Below is a small trained network, with its code and all its weights. Each question gives an input and a class and asks what happens when units are switched off, that is, made to give their printed mean instead of their output.

import numpy as np


def w(rows, s, z=0):
    codes = np.array(rows[::2]) - 128.0
    scale = np.full(codes.shape[1], s)
    scale[-1] = z or s
    return codes * scale


def f(y):
    return y / 2 * (1 + np.tanh(0.7978845608 * (y + 0.044715 * y**3)))


def log_softmax(a):
    a = a - a.max(-1, keepdims=True)
    return a - np.log(np.exp(a).sum(-1, keepdims=True))


def net(x, mask):
    res = np.array(x, float).reshape(1, 6) / 4 @ E
    y = f(res @ A[0][:, :-1].T + A[0][:, -1])
    res = res + np.where(mask, y, B[0][:, -1]) @ B[0][:, :-1]
    return log_softmax(res[-1] @ U[:, :-1].T + U[:, -1])


A, B = {}, {}
E = w([
[1,186,156],'x0',
[128,128,127],'x1',
[129,126,131],'x2',
[127,129,126],'x3',
[129,210,57],'x4',
[99,63,41],'x5',
],0.0088)
A[0] = w([
[115,159,155,98],'neuron 0',
[162,91,124,254],'neuron 1',
[123,57,71,109],'neuron 2',
[116,194,203,111],'neuron 3',
[95,148,113,142],'neuron 4',
[193,152,108,117],'neuron 5',
[200,31,156,211],'neuron 6',
[150,127,115,87],'neuron 7',
[139,89,97,115],'neuron 8',
[122,164,123,135],'neuron 9',
[100,199,84,136],'neuron 10',
[200,153,235,88],'neuron 11',
[57,71,180,66],'neuron 12',
[202,130,117,250],'neuron 13',
[191,161,125,22],'neuron 14',
[3,142,149,201],'neuron 15',
[141,103,101,156],'neuron 16',
[230,147,114,253],'neuron 17',
[99,147,132,160],'neuron 18',
[96,173,141,132],'neuron 19',
[58,86,87,82],'neuron 20',
[201,66,81,177],'neuron 21',
[144,134,122,120],'neuron 22',
[152,152,95,113],'neuron 23',
],0.013,0.0037)
B[0] = w([
[126,139,165,146],'neuron 0',
[64,159,116,178],'neuron 1',
[71,56,156,175],'neuron 2',
[71,161,203,195],'neuron 3',
[129,97,162,157],'neuron 4',
[168,187,92,155],'neuron 5',
[12,159,155,223],'neuron 6',
[139,149,127,126],'neuron 7',
[94,112,144,148],'neuron 8',
[107,163,139,148],'neuron 9',
[61,141,161,195],'neuron 10',
[164,93,44,195],'neuron 11',
[225,49,85,174],'neuron 12',
[90,173,64,187],'neuron 13',
[180,179,122,139],'neuron 14',
[254,68,235,255],'neuron 15',
[100,130,133,147],'neuron 16',
[108,184,33,204],'neuron 17',
[133,114,166,156],'neuron 18',
[124,141,191,171],'neuron 19',
[220,63,127,172],'neuron 20',
[53,172,150,203],'neuron 21',
[133,146,125,128],'neuron 22',
[144,138,101,140],'neuron 23',
],0.018,0.0097)
U = w([
[98,102,1,200],'0',
[46,157,235,69],'1',
[173,107,190,253],'2',
[201,33,101,42],'3',
[198,237,57,27],'4',
],0.007,0.0054)

Each question gives the input, the list of numbers given to net, and the class t.
The units are the neurons (one row each of A and B). Each row of codes is followed by its name. A weight is (code - 128) times the scale printed after its matrix; where a second scale follows, it is the last column's (A, B and U).
mask holds one flag per neuron, in row order. A switched-off neuron (its flag False) gives its mean, the last column of its row in B, instead of its output. The means were averaged over made-up inputs and are rounded, as every weight is.
A unit's drop is (log p(t) with every unit on - log p(t) with that unit switched off) / (log p(t) with every unit on - log p(t) with every unit switched off).
The circuit of an input: a set's keep is (log p(t) with only the set's units on - log p(t) with every unit switched off) / (log p(t) with every unit on - log p(t) with every unit switched off). Starting from the 12 units with the biggest drops (on a tie, the unit counted first), units are removed one at a time, each time the one whose removal leaves the highest keep (on an exact tie, the one counted first), for as long as the keep stays at least 0.8.
circuit, biggest first: the units of the circuit, biggest drop first
most important unit: the unit with the biggest drop
top k neurons: the k neurons with the biggest drops, biggest first
drop when u is switched off: that unit's drop, to one decimal
input [4,-1,5,1,-7,4], class 3: circuit, biggest first => (neuron 12)
input [1,-4,-6,0,-8,8], class 3: top 3 neurons => (neuron 12; neuron 20; neuron 3)
input [-1,6,7,6,0,-4], class 0: circuit, biggest first => (neuron 15; neuron 11)
input [-8,-7,1,3,0,7], class 1: top 2 neurons => (neuron 21; neuron 6)
input [-4,4,4,4,-7,2], class 1: top 2 neurons => (neuron 6; neuron 21)
input [5,-5,-4,2,3,8], class 2: top 2 neurons => (neuron 11; neuron 10)
input [-7,-5,6,-1,1,-7], class 4: top 3 neurons => (neuron 14; neuron 5; neuron 2)
input [-4,-6,4,-5,-3,8], class 1: top 2 neurons => (neuron 6; neuron 21)
input [2,-3,7,3,3,2], class 2: top 2 neurons => (neuron 6; neuron 21)
input [-1,4,-1,6,-1,-5], class 0: top 2 neurons => (neuron 15; neuron 11)
input [-5,7,0,5,-2,0], class 0: top 3 neurons => (neuron 17; neuron 15; neuron 3)
input [-1,4,-5,-1,4,4], class 0: top 3 neurons => (neuron 15; neuron 3; neuron 6)
input [-2,5,4,3,-3,-6], class 0: circuit, biggest first => (neuron 11; neuron 15)
input [-3,-6,1,-6,3,5], class 0: circuit, biggest first => (neuron 15)
input [5,-1,5,2,3,1], class 2: top 3 neurons => (neuron 15; neuron 6; neuron 21)
input [7,0,1,-2,2,7], class 2: top 2 neurons => (neuron 11; neuron 10)
input [0,-7,8,-5,7,-6], class 4: drop when neuron 15 is switched off => 0.1
input [-7,-5,8,-1,5,-2], class 4: drop when neuron 5 is switched off => 0.2
input [-5,0,2,8,1,-2], class 4: drop when neuron 2 is switched off => 0.2
input [3,8,-1,6,6,4], class 2: most important unit => neuron 6
